Here is a tiny trained network, its code and every weight. The questions are about switching its units off for an input and a class, where a switched-off unit gives its printed mean instead of its output.

import numpy as np


def w(rows, s, z=0):
    codes = np.array(rows[::2]) - 128.0
    scale = np.full(codes.shape[1], s)
    scale[-1] = z or s
    return codes * scale


def norm(h):
    return h / np.sqrt((h * h).mean(-1, keepdims=True) + 1e-5)


def f(y):
    return y / 2 * (1 + np.tanh(0.7978845608 * (y + 0.044715 * y**3)))


def log_softmax(a):
    a = a - a.max(-1, keepdims=True)
    return a - np.log(np.exp(a).sum(-1, keepdims=True))


def net(x, mask):
    res = np.array(x, float).reshape(1, 8) / 4 @ E
    u = 0
    for l in range(2):
        y = f(norm(res) @ A[l][:, :-1].T + A[l][:, -1])
        res = res + np.where(mask[u : u + 13], y, B[l][:, -1]) @ B[l][:, :-1]
        u += 13
    return log_softmax(norm(res)[-1] @ U[:, :-1].T + U[:, -1])


A, B = {}, {}
E = w([
[127,127,129,129,130],'x0',
[96,88,239,146,42],'x1',
[124,126,127,131,128],'x2',
[55,74,32,80,39],'x3',
[127,126,129,134,128],'x4',
[99,253,109,197,47],'x5',
[130,128,128,127,130],'x6',
[127,127,128,129,127],'x7',
],0.0028)
A[0] = w([
[135,174,81,116,200,3],'0.n0',
[138,193,224,135,221,41],'0.n1',
[126,70,165,92,188,43],'0.n2',
[117,117,217,123,89,55],'0.n3',
[118,156,127,166,115,58],'0.n4',
[113,116,218,125,92,60],'0.n5',
[108,255,158,141,99,34],'0.n6',
[126,141,134,148,124,63],'0.n7',
[144,170,78,120,194,20],'0.n8',
[130,116,208,124,83,41],'0.n9',
[131,72,156,100,178,19],'0.n10',
[134,163,88,120,184,32],'0.n11',
[128,64,161,103,187,35],'0.n12',
],0.0078,0.0018)
B[0] = w([
[80,136,135,138,234,176],'0.n0',
[136,6,104,109,55,254],'0.n1',
[150,211,166,137,86,186],'0.n2',
[98,129,101,138,236,195],'0.n3',
[164,153,163,139,139,140],'0.n4',
[98,128,103,136,239,198],'0.n5',
[169,216,176,126,64,252],'0.n6',
[135,144,158,144,140,119],'0.n7',
[78,134,137,141,231,178],'0.n8',
[97,133,100,139,223,183],'0.n9',
[138,201,153,146,87,166],'0.n10',
[104,128,129,152,202,157],'0.n11',
[151,210,160,138,86,183],'0.n12',
],0.015,0.0031)
A[1] = w([
[183,199,175,88,128,93],'1.n0',
[140,107,117,120,125,67],'1.n1',
[116,42,44,41,30,111],'1.n2',
[221,2,145,136,85,94],'1.n3',
[112,188,149,104,150,115],'1.n4',
[143,152,142,98,128,107],'1.n5',
[129,66,48,43,63,84],'1.n6',
[144,16,102,112,55,86],'1.n7',
[197,209,144,149,91,5],'1.n8',
[113,182,153,120,149,116],'1.n9',
[153,123,111,105,111,17],'1.n10',
[202,128,128,126,26,40],'1.n11',
[190,207,160,116,103,76],'1.n12',
],0.0073,0.0012)
B[1] = w([
[145,134,108,156,52,222],'1.n0',
[79,169,164,121,123,115],'1.n1',
[138,31,145,65,94,242],'1.n2',
[83,81,119,40,62,211],'1.n3',
[140,71,120,140,127,189],'1.n4',
[115,116,131,162,98,140],'1.n5',
[105,81,189,98,104,196],'1.n6',
[66,68,117,126,74,212],'1.n7',
[173,189,129,110,94,241],'1.n8',
[141,76,104,126,129,186],'1.n9',
[79,155,187,145,151,114],'1.n10',
[106,138,122,173,245,254],'1.n11',
[149,179,128,134,76,244],'1.n12',
],0.012,0.0035)
U = w([
[180,198,135,155,64,253],'0',
[104,117,101,153,254,69],'1',
[92,37,145,75,78,31],'2',
],0.0093,0.00065)

Each question gives the input, the list of numbers given to net, and the class t.
The units are the neurons (one row each of A and B). Each row of codes is followed by its name. A weight is (code - 128) times the scale printed after its matrix; where a second scale follows, it is the last column's (A, B and U).
mask holds one flag per neuron, layer by layer. A switched-off neuron (its flag False) gives its mean, the last column of its row in B, instead of its output. The means were averaged over made-up inputs and are rounded, as every weight is.
A unit's drop is (log p(t) with every unit on - log p(t) with that unit switched off) / (log p(t) with every unit on - log p(t) with every unit switched off).
The circuit of an input: a set's keep is (log p(t) with only the set's units on - log p(t) with every unit switched off) / (log p(t) with every unit on - log p(t) with every unit switched off). Starting from the 12 units with the biggest drops (on a tie, the unit counted first), units are removed one at a time, each time the one whose removal leaves the highest keep (on an exact tie, the one counted first), for as long as the keep stays at least 0.8.
units of the circuit, in order: the units of the circuit, biggest drop first
top k neurons: the k neurons with the biggest drops, biggest first
top k neurons in layer l: the k neurons of layer l with the biggest drops, biggest first
drop when u is switched off: that unit's drop, to one decimal
input [4,-3,3,-8,8,3,-8,-6], class 2: units of the circuit, in order -> [0.n1]
input [-7,8,8,1,0,-6,1,1], class 1: top 3 neurons in layer 0 -> [0.n5; 0.n3; 0.n6]
input [2,-5,2,-7,2,-4,-8,1], class 2: top 2 neurons in layer 0 -> [0.n1; 0.n5]
input [-5,-5,-4,-2,2,-5,-7,-8], class 0: top 3 neurons -> [0.n2; 0.n12; 0.n10]
input [-8,-8,8,-2,-7,-8,2,0], class 0: top 2 neurons in layer 0 -> [0.n2; 0.n12]
input [8,6,2,4,-1,-5,-6,3], class 1: top 4 neurons -> [0.n6; 0.n5; 0.n3; 0.n9]
input [-7,-5,0,-6,7,-1,-4,4], class 2: top 2 neurons in layer 1 -> [1.n11; 1.n3]
input [0,5,0,-5,6,-6,-1,2], class 0: top 3 neurons in layer 0 -> [0.n2; 0.n12; 0.n10]
input [0,-2,-6,-8,8,-5,-3,0], class 2: top 2 neurons -> [0.n1; 0.n6]
input [1,-8,-7,1,-6,6,1,6], class 1: top 2 neurons in layer 0 -> [0.n8; 0.n0]
input [8,8,4,-7,4,2,6,1], class 1: top 2 neurons -> [0.n5; 0.n3]
input [-7,4,5,4,8,-3,1,8], class 1: top 2 neurons -> [0.n6; 0.n1]
input [-1,-7,-3,5,1,-5,3,5], class 1: top 2 neurons -> [0.n6; 0.n1]
input [3,0,3,-6,8,-8,4,5], class 0: units of the circuit, in order -> [0.n12]
input [4,-4,-1,0,-5,-4,-1,-4], class 0: top 2 neurons -> [0.n2; 0.n12]
input [-1,-2,-2,-8,6,2,3,-6], class 2: drop when 0.n1 is switched off -> 1.3
input [6,1,5,3,6,-3,-3,-4], class 0: drop when 0.n1 is switched off -> 0.2
input [-6,8,-5,6,-4,-1,-5,1], class 1: drop when 0.n1 is switched off -> 0.1
